Here is a tiny trained network, its code and every weight. The questions are about switching its units off for an input and a target symbol, where a switched-off unit gives its printed mean instead of its output.

import numpy as np


def w(rows, s, z=0):
    codes = np.array(rows[::2]) - 128.0
    scale = np.full(codes.shape[1], s)
    scale[-1] = z or s
    return codes * scale


def f(y):
    return np.maximum(y, 0)


def softmax(a):
    e = np.exp(a - a.max(-1, keepdims=True))
    return e / e.sum(-1, keepdims=True)


def log_softmax(a):
    a = a - a.max(-1, keepdims=True)
    return a - np.log(np.exp(a).sum(-1, keepdims=True))


def net(x, mask):
    ids = ['ΠΦΨβζθμ'.index(c) for c in x.split()]
    T = len(ids)
    res = E[ids] + P[:T]
    q, k, v = (res @ M[0].T for M in (Q, K, V))
    z = softmax(np.where(np.tri(T) > 0, q @ k.T / 3**0.5, -1e9)) @ v
    res = res + np.where(mask[0], z, O[0][:, -1]) @ O[0][:, :-1]
    y = f(res @ A[0][:, :-1].T + A[0][:, -1])
    res = res + np.where(mask[1:9], y, B[0][:, -1]) @ B[0][:, :-1]
    return log_softmax(res[-1] @ U[:, :-1].T + U[:, -1])


Q, K, V, O, A, B = {}, {}, {}, {}, {}, {}
E = w([
[226,166,130],'Π',
[116,187,115],'Φ',
[160,172,136],'Ψ',
[75,152,177],'β',
[185,175,126],'ζ',
[239,3,164],'θ',
[41,72,70],'μ',
],0.015)
P = w([
[254,181,169],'0',
[124,152,25],'1',
[145,117,77],'2',
[165,111,112],'3',
[171,107,143],'4',
[165,104,154],'5',
[154,102,172],'6',
[147,101,179],'7',
[129,98,187],'8',
[86,103,196],'9',
[79,96,206],'10',
],0.0089)
Q[0] = w([
[159,1,165],'h0',
[38,125,149],'h0',
[142,195,108],'h0',
],0.0072)
K[0] = w([
[254,205,214],'h0',
[29,134,205],'h0',
[90,119,94],'h0',
],0.0056)
V[0] = w([
[123,96,169],'h0',
[146,77,38],'h0',
[197,149,2],'h0',
],0.0086)
O[0] = w([
[169,122,95,103],'h0',
[76,152,97,3],'h0',
[3,128,145,235],'h0',
],0.011,0.0015)
A[0] = w([
[114,242,139,91],'n0',
[198,214,103,111],'n1',
[137,155,144,1],'n2',
[169,248,87,118],'n3',
[96,67,50,135],'n4',
[184,53,197,131],'n5',
[211,84,132,120],'n6',
[167,42,136,113],'n7',
],0.011)
B[0] = w([
[172,26,124,159],'n0',
[41,118,140,181],'n1',
[252,8,109,128],'n2',
[40,34,170,187],'n3',
[196,95,103,166],'n4',
[224,122,131,254],'n5',
[36,84,182,198],'n6',
[75,42,140,175],'n7',
],0.011,0.0055)
U = w([
[7,111,171,124],'Π',
[246,165,134,216],'Φ',
[159,70,117,2],'Ψ',
[170,106,86,77],'β',
[114,159,140,237],'ζ',
[144,112,117,29],'θ',
[141,110,105,54],'μ',
],0.011,0.007)

Each question gives the input, a string of symbols that net reads in full, and the target symbol t.
The units are the heads (3 rows each of Q, K, V and O) and the neurons (one row each of A and B). Each row of codes is followed by its name. A weight is (code - 128) times the scale printed after its matrix; where a second scale follows, it is the last column's (O, A, B and U).
mask holds one flag per unit, heads first, then neurons. A switched-off unit (its flag False) gives its mean, the last column of its rows in O or B, instead of its output. The means were averaged over made-up inputs and are rounded, as every weight is.
A unit's drop is (log p(t) with every unit on - log p(t) with that unit switched off) / (log p(t) with every unit on - log p(t) with every unit switched off).
The circuit of an input: a set's keep is (log p(t) with only the set's units on - log p(t) with every unit switched off) / (log p(t) with every unit on - log p(t) with every unit switched off). Starting from all 9 units, units are removed one at a time, each time the one whose removal leaves the highest keep (on an exact tie, the one counted first), for as long as the keep stays at least 0.8.
units of the circuit, in order: the units of the circuit, biggest drop first
unit that matters most: the unit with the biggest drop
top k neurons: the k neurons with the biggest drops, biggest first
drop of u: that unit's drop, to one decimal
input β Φ β Ψ, target Π: units of the circuit, in order => (n5 n3)
input Φ β β β Ψ μ β β ζ, target Π: units of the circuit, in order => (n6 n1 h0)
input Π ζ Π Φ ζ Ψ β Φ Ψ μ Ψ, target Φ: top 3 neurons => (n6 n3 n1)
input ζ Ψ Π Φ, target Π: unit that matters most => n5
input ζ Ψ ζ β β β β Π, target Π: top 2 neurons => (n6 n1)
input β Ψ ζ, target Π: top 2 neurons => (n5 n3)
input ζ β β Ψ θ θ θ Ψ β β Π, target Π: top 4 neurons => (n6 n1 n3 n4)
input β Ψ β Φ, target Π: top 2 neurons => (n5 n3)
input β ζ ζ Ψ, target Π: top 2 neurons => (n5 n4)
input β β β β, target Φ: top 2 neurons => (n3 n5)
input θ ζ Ψ Π Π, target ζ: drop of n7 => 0.1
input β Ψ μ, target β: drop of n4 => 0.7
input β μ μ, target β: drop of n1 => 0.0
input Ψ Φ β θ Φ β ζ Ψ Ψ Ψ, target Φ: unit that matters most => n6
